Each row has a hidden trait or not; one of two labels after the row says which. A new part has a new trait and new labels.
[-36 8 -40 0 -49 -8 -8 6 48 18 -1 -13 43 12 12 8] => V
[-19 4 6 -9 22 -12 -2 -6 46 -5 8 -1 14 -1 10 0] => L
[41 -8 2 -3 27 10 18 8 -19 17 13 8 40 -2 -4 -3] => V
[-31 -14 -6 -4 -36 -8 -13 40 10 17 -3 7 53 2 2 21] => V
[12 18 20 -3 -18 -5 8 -21 -67 6 -34 -5 28 10 0 22] => V
[5 -5 10 2 6 7 3 4 -9 6 -6 -1 -1 -5 0 -9] => V
[-14 -4 -9 8 -29 -3 15 -8 -7 9 -7 2 -26 -2 2 -9] => V
[-18 -7 -17 5 -97 2 -17 16 12 16 -2 15 6 4 7 20] => V
[4 -8 -5 -11 -7 1 -9 -25 1 6 -4 -11 -21 6 -5 -18] => V
[-21 -1 27 -3 25 6 -6 -15 20 -2 4 1 12 -2 6 -4] => L
[-27 -11 47 -2 11 10 -6 -2 20 0 10 -12 76 -7 4 2] => L
[13 11 8 -6 -17 26 12 22 4 7 -4 -2 18 -8 4 -6] => V
[-13 1 -1 0 -8 0 10 23 -5 13 -1 -4 -30 2 0 -4] => V
[-15 -18 -13 -12 -23 4 -9 -19 23 -3 9 -10 -9 -1 17 -6] => L
[-16 22 -4 -10 -18 -8 9 21 53 4 6 -6 -16 4 -1 11] => V
[16 8 12 -8 6 -5 7 -15 -32 -3 7 -5 5 -4 6 8] => V
[14 -10 3 -7 30 -1 -14 -29 22 -13 9 -13 -1 -6 8 -10] => L
[34 10 26 -8 -21 1 13 -8 -18 -3 -21 1 23 1 12 -1] => V
[-28 5 8 -6 2 4 -19 12 28 13 -13 9 5 1 -1 18] => V
[-34 11 -13 -4 -44 -2 10 35 19 15 -1 8 24 8 -2 24] => V
[-5 -10 2 -4 46 -1 -7 -13 8 -20 14 -8 10 -4 13 -9] => L
[10 16 7 -7 -10 -2 12 21 -32 5 0 7 42 -3 -6 -2] => V
[-55 8 13 1 -29 8 -15 -17 24 -10 -6 -6 6 -1 7 -2] => L
[-27 -3 8 -2 2 -4 -19 9 15 -8 2 6 6 0 15 -7] => L
[-22 1 -20 5 -36 5 -24 -9 53 0 27 5 -21 -6 24 22] => V
[20 2 -15 7 -1 20 -27 13 39 7 16 0 47 -3 -2 11] => V
[-10 -3 6 2 31 1 10 27 -44 -4 -1 3 -7 -4 8 1] => V
[-11 2 -7 -9 -28 -2 30 3 18 -5 6 -17 -83 -1 -2 -3] => V
[1 -4 2 -8 14 -10 7 -15 -11 9 -5 7 -20 -2 7 -3] => V
[-9 -5 -8 -3 -44 0 13 13 -1 30 -5 -4 -33 -2 11 -6] => V
[-3 -10 2 -3 9 1 -6 17 -6 -15 10 -7 36 -9 2 -14] => L
[5 -17 4 -3 7 10 -5 6 -1 0 -11 4 5 5 0 13] => V
[-15 16 -27 3 -18 4 -5 14 5 8 9 5 6 -2 -1 23] => V
[8 0 -6 -8 17 -6 8 17 1 -2 -2 5 24 -3 14 0] => V
[15 13 5 -10 -5 -4 15 9 -33 0 21 -3 26 -3 13 6] => V
[3 -12 -1 -8 1 6 3 22 -16 5 -3 11 14 -5 13 17] => V
[-8 -7 -22 2 2 -2 -12 18 14 2 6 7 -29 0 4 12] => V
[-42 4 18 -5 -41 5 2 13 20 -2 -2 -4 25 0 6 -1] => L
[-21 7 -6 -7 -45 12 -6 25 13 15 -5 10 24 2 5 22] => V
[-23 -24 -4 -5 4 3 -33 -60 11 -17 13 -3 -55 7 20 -27] => L
[41 -19 4 -9 95 -15 -6 -21 21 -38 41 -27 -70 -11 6 -19] => L
[23 -22 -29 -7 27 -3 15 8 -28 12 6 -6 -49 2 -2 4] => V
[-34 -10 7 -3 27 -6 -5 -3 16 -1 12 -11 5 -4 6 0] => L
[-3 -25 -17 2 -18 13 -18 36 -9 9 30 -8 74 -5 15 21] => V
[-11 13 3 -6 31 6 0 42 37 -7 13 -9 40 2 -3 17] => L
[15 -15 -16 -3 -24 6 8 14 24 -2 -4 -5 -24 5 6 21] => V
[-17 -19 7 -9 41 0 -1 -9 32 -11 9 -3 -20 -5 2 -20] => L
[-2 -2 -10 -1 -13 -10 -13 -5 -31 19 -6 -4 -15 -1 -1 5] => V
[14 2 -1 -6 -33 9 14 46 -17 16 -7 5 62 -6 11 15] => V
[-36 -13 -20 -2 -1 3 13 3 -10 12 -4 2 -19 1 3 -9] => V
[36 -4 1 -3 21 3 18 21 -46 -3 -3 -5 52 -6 8 19] => V
[-16 -11 -8 -4 -13 -8 4 3 -10 12 4 4 -34 -3 -8 -2] => V
[1 7 5 -10 15 11 -23 1 18 -26 7 -1 3 -3 -5 3] => L
[-53 17 29 -1 -29 -6 -17 6 6 2 -10 -5 5 -3 -4 6] => L
[-24 2 -18 -6 -73 10 -1 21 -6 11 -1 12 27 0 7 16] => V
